Below are the code and all the weights of a small trained network. Each question names an input and a target symbol and asks about switching units off, where a switched-off unit gives its printed mean instead of its output.

import numpy as np


def w(rows, s, z=0):
    codes = np.array(rows[::2]) - 128.0
    scale = np.full(codes.shape[1], s)
    scale[-1] = z or s
    return codes * scale


def norm(h):
    return h / np.sqrt((h * h).mean(-1, keepdims=True) + 1e-5)


def f(y):
    return np.maximum(y, 0)


def softmax(a):
    e = np.exp(a - a.max(-1, keepdims=True))
    return e / e.sum(-1, keepdims=True)


def log_softmax(a):
    a = a - a.max(-1, keepdims=True)
    return a - np.log(np.exp(a).sum(-1, keepdims=True))


def net(x, mask):
    ids = ['ΠΩαεσψ'.index(c) for c in x.split()]
    T = len(ids)
    res = E[ids] + P[:T]
    r = norm(res)
    for j in range(2):
        rows = slice(3 * j, 3 * j + 3)
        q, k, v = (r @ M[0][rows].T for M in (Q, K, V))
        z = softmax(np.where(np.tri(T) > 0, q @ k.T / 3**0.5, -1e9)) @ v
        o = O[0][rows]
        res = res + np.where(mask[j], z, o[:, -1]) @ o[:, :-1]
    y = f(norm(res) @ A[0][:, :-1].T + A[0][:, -1])
    res = res + np.where(mask[2:6], y, B[0][:, -1]) @ B[0][:, :-1]
    return log_softmax(norm(res)[-1] @ U[:, :-1].T + U[:, -1])


Q, K, V, O, A, B = {}, {}, {}, {}, {}, {}
E = w([
[172,135,120,151],'Π',
[231,195,127,168],'Ω',
[12,158,132,30],'α',
[137,252,153,176],'ε',
[193,136,110,142],'σ',
[162,79,108,24],'ψ',
],0.02)
P = w([
[156,243,3,237],'0',
[157,253,208,116],'1',
[160,87,74,223],'2',
[120,230,211,79],'3',
[119,86,90,197],'4',
[146,231,215,71],'5',
[105,63,85,178],'6',
[132,235,210,44],'7',
[183,72,63,208],'8',
[170,231,207,44],'9',
[97,118,17,150],'10',
],0.008)
Q[0] = w([
[83,84,5,225],'H0',
[179,208,41,28],'H0',
[179,152,175,77],'H0',
[78,158,44,110],'H1',
[83,98,228,193],'H1',
[95,75,76,210],'H1',
],0.022)
K[0] = w([
[166,1,235,116],'H0',
[206,113,43,42],'H0',
[125,191,86,154],'H0',
[96,128,55,85],'H1',
[61,173,167,231],'H1',
[105,47,168,152],'H1',
],0.023)
V[0] = w([
[70,103,100,109],'H0',
[32,133,178,251],'H0',
[186,169,231,150],'H0',
[104,119,55,146],'H1',
[150,104,116,148],'H1',
[150,106,125,170],'H1',
],0.027)
O[0] = w([
[138,103,138,122,120],'H0',
[121,135,138,3,3],'H0',
[158,177,92,108,95],'H0',
[167,131,111,144,125],'H1',
[136,119,132,118,130],'H1',
[151,102,126,110,116],'H1',
],0.04,0.042)
A[0] = w([
[113,195,193,58,218],'N0',
[150,54,16,5,210],'N1',
[110,72,175,149,6],'N2',
[132,138,55,206,195],'N3',
],0.023,0.0017)
B[0] = w([
[218,88,116,162,148],'N0',
[57,4,39,144,134],'N1',
[183,177,86,104,166],'N2',
[86,99,177,57,252],'N3',
],0.028,0.024)
U = w([
[126,126,56,119,119],'Π',
[153,252,128,125,245],'Ω',
[37,198,199,128,13],'α',
[229,169,94,155,5],'ε',
[181,119,223,109,50],'σ',
[116,151,106,238,190],'ψ',
],0.011,0.0029)

Each question gives the input, a string of symbols that net reads in full, and the target symbol t.
The units are the heads (3 rows each of Q, K, V and O) and the neurons (one row each of A and B). Each row of codes is followed by its name. A weight is (code - 128) times the scale printed after its matrix; where a second scale follows, it is the last column's (O, A, B and U).
mask holds one flag per unit, heads first, then neurons. A switched-off unit (its flag False) gives its mean, the last column of its rows in O or B, instead of its output. The means were averaged over made-up inputs and are rounded, as every weight is.
A unit's drop is (log p(t) with every unit on - log p(t) with that unit switched off) / (log p(t) with every unit on - log p(t) with every unit switched off).
The circuit of an input: a set's keep is (log p(t) with only the set's units on - log p(t) with every unit switched off) / (log p(t) with every unit on - log p(t) with every unit switched off). Starting from all 6 units, units are removed one at a time, each time the one whose removal leaves the highest keep (on an exact tie, the one counted first), for as long as the keep stays at least 0.8.
circuit, biggest first: the units of the circuit, biggest drop first
most important unit: the unit with the biggest drop
top k neurons: the k neurons with the biggest drops, biggest first
which heads matter: for each layer, one digit per head in row order, 1 if its drop is at least 0.15 and else 0, layers parted by /
drop when u is switched off: that unit's drop, to one decimal
input Ω σ α, target α: top 2 neurons => [N3; N2]
input σ ε ψ ψ ψ ψ Π ψ Ω ε, target α: which heads matter => 10
input Ω σ Π, target Π: which heads matter => 11
input Ω α α Ω Ω ψ, target Ω: which heads matter => 10
input Π ψ ψ ψ ε ψ ψ σ ψ σ, target ε: circuit, biggest first => [N0; H0; N3]
input Π σ ψ σ α Ω ψ α, target ε: which heads matter => 10
input α ψ ψ Ω ψ ε, target σ: most important unit => H0
input α ψ σ σ σ ψ Ω Ω, target σ: which heads matter => 10
input ε α ψ Π, target Π: circuit, biggest first => [H0; N1]
input Π Ω ψ Ω, target ε: circuit, biggest first => [H0; N0; N3]
input Π ε ψ σ Ω ψ ψ α ψ Π, target ε: drop when H0 is switched off => 1.2
input ε Ω Π σ, target Π: drop when N1 is switched off => 0.5
input ε ψ Ω α, target Π: drop when H0 is switched off => 1.0
input α Ω ψ ψ σ ψ α ψ Ω α, target σ: drop when N0 is switched off => 0.2
input σ ψ ψ ε ψ Ω α α, target α: circuit, biggest first => [H0]
